Below are the code and all the weights of a small trained network. Each question names an input and a class and asks about switching units off, where a switched-off unit gives its printed mean instead of its output.

import numpy as np


def w(rows, s, z=0):
    codes = np.array(rows[::2]) - 128.0
    scale = np.full(codes.shape[1], s)
    scale[-1] = z or s
    return codes * scale


def f(y):
    return y / 2 * (1 + np.tanh(0.7978845608 * (y + 0.044715 * y**3)))


def log_softmax(a):
    a = a - a.max(-1, keepdims=True)
    return a - np.log(np.exp(a).sum(-1, keepdims=True))


def net(x, mask):
    res = np.array(x, float).reshape(1, 6) / 4 @ E
    y = f(res @ A[0][:, :-1].T + A[0][:, -1])
    res = res + np.where(mask, y, B[0][:, -1]) @ B[0][:, :-1]
    return log_softmax(res[-1] @ U[:, :-1].T + U[:, -1])


A, B = {}, {}
E = w([
[221,174,204,142,155,168,122,196,181,41,92],'x0',
[123,56,59,77,156,121,61,146,80,85,223],'x1',
[167,83,171,244,156,106,163,161,163,156,129],'x2',
[91,131,200,149,104,180,125,173,121,101,174],'x3',
[124,111,167,117,228,91,170,98,207,173,127],'x4',
[51,169,22,198,176,165,106,115,137,97,103],'x5',
],0.011)
A[0] = w([
[167,133,175,37,127,16,176,115,180,254,141,250],'N0',
[104,161,65,82,147,204,33,81,229,87,82,201],'N1',
[158,147,146,35,130,66,238,17,140,234,101,214],'N2',
[194,128,158,27,232,107,159,215,144,92,181,251],'N3',
[127,236,168,128,63,221,176,143,154,165,71,128],'N4',
[197,119,173,119,140,75,145,150,142,191,83,125],'N5',
[220,123,157,229,191,105,176,218,190,174,70,217],'N6',
[43,178,44,91,24,79,23,157,45,103,178,218],'N7',
],0.0065,0.0026)
B[0] = w([
[160,40,129,66,58,80,121,94,91,124,80,217],'N0',
[134,165,73,144,207,111,115,192,120,184,122,188],'N1',
[129,67,88,38,105,40,129,131,9,119,51,219],'N2',
[198,127,122,136,92,111,11,197,254,113,102,197],'N3',
[119,215,174,174,61,111,215,229,147,200,98,194],'N4',
[75,117,140,122,117,67,162,115,183,86,108,176],'N5',
[134,141,110,220,120,57,151,69,142,13,152,243],'N6',
[153,125,148,102,150,187,150,63,99,242,203,247],'N7',
],0.0089,0.014)
U = w([
[143,64,128,52,107,23,155,104,120,124,46,119],'0',
[17,131,76,96,185,114,134,39,135,189,85,220],'1',
[120,115,119,205,138,109,175,94,149,28,118,168],'2',
[104,179,162,130,97,147,207,187,141,169,77,42],'3',
[162,89,196,96,110,124,40,161,186,80,154,129],'4',
[161,146,70,86,205,138,51,175,175,124,98,7],'5',
[163,106,128,56,117,217,101,98,111,196,254,184],'6',
],0.0088,0.0018)

Each question gives the input, the list of numbers given to net, and the class t.
The units are the neurons (one row each of A and B). Each row of codes is followed by its name. A weight is (code - 128) times the scale printed after its matrix; where a second scale follows, it is the last column's (A, B and U).
mask holds one flag per neuron, in row order. A switched-off neuron (its flag False) gives its mean, the last column of its row in B, instead of its output. The means were averaged over made-up inputs and are rounded, as every weight is.
A unit's drop is (log p(t) with every unit on - log p(t) with that unit switched off) / (log p(t) with every unit on - log p(t) with every unit switched off).
The circuit of an input: a set's keep is (log p(t) with only the set's units on - log p(t) with every unit switched off) / (log p(t) with every unit on - log p(t) with every unit switched off). Starting from all 8 units, units are removed one at a time, each time the one whose removal leaves the highest keep (on an exact tie, the one counted first), for as long as the keep stays at least 0.8.
circuit, biggest first: the units of the circuit, biggest drop first
top k neurons: the k neurons with the biggest drops, biggest first
drop of u: that unit's drop, to one decimal
input [8,-1,4,-6,1,0], class 2: circuit, biggest first => [N6]
input [7,0,-1,-3,1,4], class 5: top 2 neurons => [N1; N3]
input [4,-5,-5,0,8,5], class 3: top 3 neurons => [N4; N1; N0]
input [0,6,5,-7,1,8], class 5: top 4 neurons => [N1; N7; N2; N5]
input [8,7,-5,-6,-4,-4], class 5: top 2 neurons => [N3; N1]
input [-1,5,-8,-8,4,2], class 1: top 3 neurons => [N7; N1; N2]
input [8,-2,0,-3,-4,-5], class 4: top 2 neurons => [N3; N2]
input [-2,-5,4,-8,1,7], class 2: top 3 neurons => [N6; N7; N0]
input [7,8,2,7,-5,6], class 6: top 2 neurons => [N7; N6]
input [8,-8,2,2,-2,0], class 2: drop of N5 => 0.1
input [-5,1,1,-7,-7,6], class 6: drop of N3 => 0.0
input [3,1,-4,1,1,-1], class 5: drop of N7 => 0.1
